Below are the code and all the weights of a small trained network. Each question names an input and a class and asks about switching units off, where a switched-off unit gives its printed mean instead of its output.

import numpy as np


def w(rows, s, z=0):
    codes = np.array(rows[::2]) - 128.0
    scale = np.full(codes.shape[1], s)
    scale[-1] = z or s
    return codes * scale


def norm(h):
    return h / np.sqrt((h * h).mean(-1, keepdims=True) + 1e-5)


def f(y):
    return np.maximum(y, 0)


def log_softmax(a):
    a = a - a.max(-1, keepdims=True)
    return a - np.log(np.exp(a).sum(-1, keepdims=True))


def net(x, mask):
    res = np.array(x, float).reshape(1, 8) / 4 @ E
    u = 0
    for l in range(4):
        y = f(norm(res) @ A[l][:, :-1].T + A[l][:, -1])
        res = res + np.where(mask[u : u + 4], y, B[l][:, -1]) @ B[l][:, :-1]
        u += 4
    return log_softmax(norm(res)[-1] @ U[:, :-1].T + U[:, -1])


A, B = {}, {}
E = w([
[136,127,141,125,131,128,126],'x0',
[130,127,130,123,130,129,130],'x1',
[138,130,146,8,48,148,1],'x2',
[133,129,124,120,134,119,133],'x3',
[134,122,144,133,138,128,125],'x4',
[225,89,75,204,121,150,129],'x5',
[118,146,187,110,22,51,115],'x6',
[127,128,133,131,129,129,122],'x7',
],0.0074)
A[0] = w([
[72,74,182,95,141,64,148,159],'L0N1',
[173,139,80,73,128,149,27,98],'L0N2',
[188,32,140,189,3,69,164,3],'L0N3',
[178,42,145,95,38,146,171,19],'L0N4',
],0.005,0.0048)
B[0] = w([
[103,133,127,169,119,207,154,235],'L0N1',
[80,39,161,166,87,194,58,254],'L0N2',
[146,255,144,138,241,162,107,196],'L0N3',
[20,120,134,237,180,40,26,148],'L0N4',
],0.0074,0.0029)
A[1] = w([
[125,212,101,170,234,147,215,182],'L1N1',
[103,191,173,154,137,57,255,108],'L1N2',
[236,135,121,170,45,111,143,154],'L1N3',
[241,57,87,133,154,141,119,7],'L1N4',
],0.0087,0.0016)
B[1] = w([
[152,231,219,46,158,147,79,254],'L1N1',
[104,73,54,165,12,233,179,209],'L1N2',
[91,212,157,147,246,24,79,169],'L1N3',
[75,95,90,129,45,255,79,174],'L1N4',
],0.0075,0.01)
A[2] = w([
[135,182,121,187,233,130,184,232],'L2N1',
[134,131,140,106,172,110,2,155],'L2N2',
[249,173,140,214,105,142,89,254],'L2N3',
[193,143,112,145,118,180,175,53],'L2N4',
],0.0067,0.0021)
B[2] = w([
[146,179,142,95,158,140,86,225],'L2N1',
[120,114,94,119,166,78,254,254],'L2N2',
[76,39,75,93,62,45,161,237],'L2N3',
[81,114,121,120,133,90,145,172],'L2N4',
],0.009,0.0054)
A[3] = w([
[185,211,242,138,151,112,110,6],'L3N1',
[62,221,118,188,104,193,123,58],'L3N2',
[104,131,123,31,227,242,169,58],'L3N3',
[40,143,107,2,61,82,132,237],'L3N4',
],0.0066,0.0011)
B[3] = w([
[136,135,181,132,106,190,161,161],'L3N1',
[161,120,124,74,113,122,66,206],'L3N2',
[141,81,122,174,117,8,116,246],'L3N3',
[172,158,122,172,190,140,146,255],'L3N4',
],0.011,0.008)
U = w([
[159,250,198,102,119,123,152,94],'0',
[145,96,95,151,154,3,129,51],'1',
[88,64,102,152,9,211,171,251],'2',
],0.011,0.0021)

Each question gives the input, the list of numbers given to net, and the class t.
The units are the neurons (one row each of A and B). Each row of codes is followed by its name. A weight is (code - 128) times the scale printed after its matrix; where a second scale follows, it is the last column's (A, B and U).
mask holds one flag per neuron, layer by layer. A switched-off neuron (its flag False) gives its mean, the last column of its row in B, instead of its output. The means were averaged over made-up inputs and are rounded, as every weight is.
A unit's drop is (log p(t) with every unit on - log p(t) with that unit switched off) / (log p(t) with every unit on - log p(t) with every unit switched off).
The circuit of an input: a set's keep is (log p(t) with only the set's units on - log p(t) with every unit switched off) / (log p(t) with every unit on - log p(t) with every unit switched off). Starting from the 12 units with the biggest drops (on a tie, the unit counted first), units are removed one at a time, each time the one whose removal leaves the highest keep (on an exact tie, the one counted first), for as long as the keep stays at least 0.8.
circuit, biggest first: the units of the circuit, biggest drop first
top k neurons: the k neurons with the biggest drops, biggest first
k most important neurons of layer l: the k neurons of layer l with the biggest drops, biggest first
drop when u is switched off: that unit's drop, to one decimal
input [-2,1,-7,-3,7,0,-7,-8], class 0: top 2 neurons	(L1N1; L2N1)
input [-8,-6,-2,2,-5,0,-1,6], class 0: circuit, biggest first	(L1N1)
input [3,-2,-6,-2,-5,-4,-1,-7], class 0: 2 most important neurons of layer 1	(L1N1; L1N4)
input [-2,-8,7,5,-1,8,6,-5], class 1: circuit, biggest first	(L1N1; L1N3)
input [6,-4,6,-6,5,2,2,-3], class 1: circuit, biggest first	(L1N2; L1N1)
input [5,-1,-1,3,-7,-7,2,-2], class 2: circuit, biggest first	(L1N2; L1N1)
input [7,3,1,7,4,-5,-3,-7], class 1: top 4 neurons	(L3N3; L0N3; L1N3; L1N1)
input [-2,4,-7,7,6,6,8,4], class 0: top 2 neurons	(L0N3; L1N1)
input [4,1,5,-7,6,-2,0,7], class 1: top 2 neurons	(L1N2; L1N1)
input [1,5,-3,-4,-3,0,6,7], class 2: top 2 neurons	(L1N2; L2N1)
input [-7,-1,-5,-6,-6,-3,0,3], class 0: top 3 neurons	(L1N1; L1N4; L2N3)
input [2,4,-1,8,1,-7,8,8], class 2: top 2 neurons	(L1N2; L1N1)
input [3,0,3,-2,7,3,-6,-2], class 2: 2 most important neurons of layer 1	(L1N4; L1N1)
input [-5,5,-4,-5,-5,-8,3,-4], class 2: circuit, biggest first	(L1N2)
input [8,-2,-4,-7,8,4,4,1], class 0: top 2 neurons	(L0N3; L1N1)
input [3,2,5,8,5,3,-3,4], class 2: top 2 neurons	(L1N1; L0N2)
input [8,6,4,3,6,6,0,-5], class 2: top 3 neurons	(L1N1; L1N4; L0N2)
input [6,-5,-3,2,-2,5,3,6], class 0: top 2 neurons	(L0N3; L1N1)
input [7,1,-2,-2,-6,7,5,2], class 0: 2 most important neurons of layer 1	(L1N1; L1N3)
input [-3,8,0,-6,-2,-1,1,-1], class 2: circuit, biggest first	(L1N1)
input [-4,7,-5,0,0,-2,-1,-2], class 0: 2 most important neurons of layer 1	(L1N1; L1N4)
input [7,4,7,4,-1,3,-3,-8], class 2: drop when L1N4 is switched off	0.1
